Below are the code and all the weights of a small trained network. Each question names an input and a class and asks about switching units off, where a switched-off unit gives its printed mean instead of its output.

import numpy as np


def w(rows, s, z=0):
    codes = np.array(rows[::2]) - 128.0
    scale = np.full(codes.shape[1], s)
    scale[-1] = z or s
    return codes * scale


def f(y):
    return y / 2 * (1 + np.tanh(0.7978845608 * (y + 0.044715 * y**3)))


def log_softmax(a):
    a = a - a.max(-1, keepdims=True)
    return a - np.log(np.exp(a).sum(-1, keepdims=True))


def net(x, mask):
    res = np.array(x, float).reshape(1, 6) / 4 @ E
    y = f(res @ A[0][:, :-1].T + A[0][:, -1])
    res = res + np.where(mask, y, B[0][:, -1]) @ B[0][:, :-1]
    return log_softmax(res[-1] @ U[:, :-1].T + U[:, -1])


A, B = {}, {}
E = w([
[168,127,171,128,220],'x0',
[112,128,77,117,120],'x1',
[169,101,21,234,127],'x2',
[129,41,192,178,82],'x3',
[2,33,195,51,186],'x4',
[255,132,173,152,193],'x5',
],0.0093)
A[0] = w([
[131,118,137,149,185,168],'n0',
[170,164,179,93,217,222],'n1',
[153,158,108,189,113,163],'n2',
[112,177,230,66,162,173],'n3',
[171,174,89,215,91,179],'n4',
[127,25,149,176,164,195],'n5',
[115,97,218,87,169,246],'n6',
[61,169,105,113,107,254],'n7',
[165,137,141,120,135,96],'n8',
[75,63,158,112,17,176],'n9',
[63,83,222,122,79,215],'n10',
[141,191,65,202,108,216],'n11',
[90,67,162,122,75,136],'n12',
[145,144,9,88,117,195],'n13',
[200,159,117,133,124,138],'n14',
[150,126,138,154,123,135],'n15',
[73,125,117,120,139,140],'n16',
[114,101,85,141,184,119],'n17',
[161,93,149,148,211,173],'n18',
[81,94,144,114,44,198],'n19',
],0.014,0.0047)
B[0] = w([
[200,86,141,106,60,169],'n0',
[179,158,221,96,103,227],'n1',
[121,178,71,145,75,203],'n2',
[106,159,210,115,185,228],'n3',
[194,255,43,89,109,252],'n4',
[218,86,71,209,37,229],'n5',
[158,134,207,174,159,250],'n6',
[34,37,117,79,176,201],'n7',
[135,195,138,136,94,146],'n8',
[42,152,89,208,201,232],'n9',
[137,122,136,190,178,250],'n10',
[139,232,19,36,111,247],'n11',
[78,159,82,223,189,202],'n12',
[73,105,111,18,105,212],'n13',
[146,154,129,50,130,197],'n14',
[160,148,108,122,66,151],'n15',
[78,99,144,126,130,171],'n16',
[114,87,120,118,99,157],'n17',
[222,94,144,141,37,206],'n18',
[35,126,92,186,223,209],'n19',
],0.009,0.015)
U = w([
[89,72,119,18,117,22],'0',
[207,70,140,175,54,157],'1',
[172,147,255,108,129,49],'2',
[166,206,60,59,88,252],'3',
[98,116,130,188,157,212],'4',
],0.012,0.00037)

Each question gives the input, the list of numbers given to net, and the class t.
The units are the neurons (one row each of A and B). Each row of codes is followed by its name. A weight is (code - 128) times the scale printed after its matrix; where a second scale follows, it is the last column's (A, B and U).
mask holds one flag per neuron, in row order. A switched-off neuron (its flag False) gives its mean, the last column of its row in B, instead of its output. The means were averaged over made-up inputs and are rounded, as every weight is.
A unit's drop is (log p(t) with every unit on - log p(t) with that unit switched off) / (log p(t) with every unit on - log p(t) with every unit switched off).
The circuit of an input: a set's keep is (log p(t) with only the set's units on - log p(t) with every unit switched off) / (log p(t) with every unit on - log p(t) with every unit switched off). Starting from the 12 units with the biggest drops (on a tie, the unit counted first), units are removed one at a time, each time the one whose removal leaves the highest keep (on an exact tie, the one counted first), for as long as the keep stays at least 0.8.
circuit, biggest first: the units of the circuit, biggest drop first
k most important neurons: the k neurons with the biggest drops, biggest first
drop of u: that unit's drop, to one decimal
input [8,-1,8,5,3,-8], class 1: 2 most important neurons => n5, n3
input [1,8,-5,-4,-6,-6], class 0: circuit, biggest first => n7, n13
input [5,-4,1,6,6,2], class 1: circuit, biggest first => n5
input [2,-1,-4,-1,-5,-7], class 0: 2 most important neurons => n7, n4
input [0,6,5,1,3,2], class 1: 2 most important neurons => n4, n11
input [5,-3,-6,-5,-6,-7], class 0: 2 most important neurons => n4, n7
input [1,6,3,8,3,3], class 1: drop of n5 => 0.3
input [2,-2,0,2,3,0], class 1: drop of n6 => -0.1
input [2,3,7,8,3,4], class 1: drop of n1 => 0.0
input [-1,5,-1,0,4,3], class 2: drop of n9 => 0.1
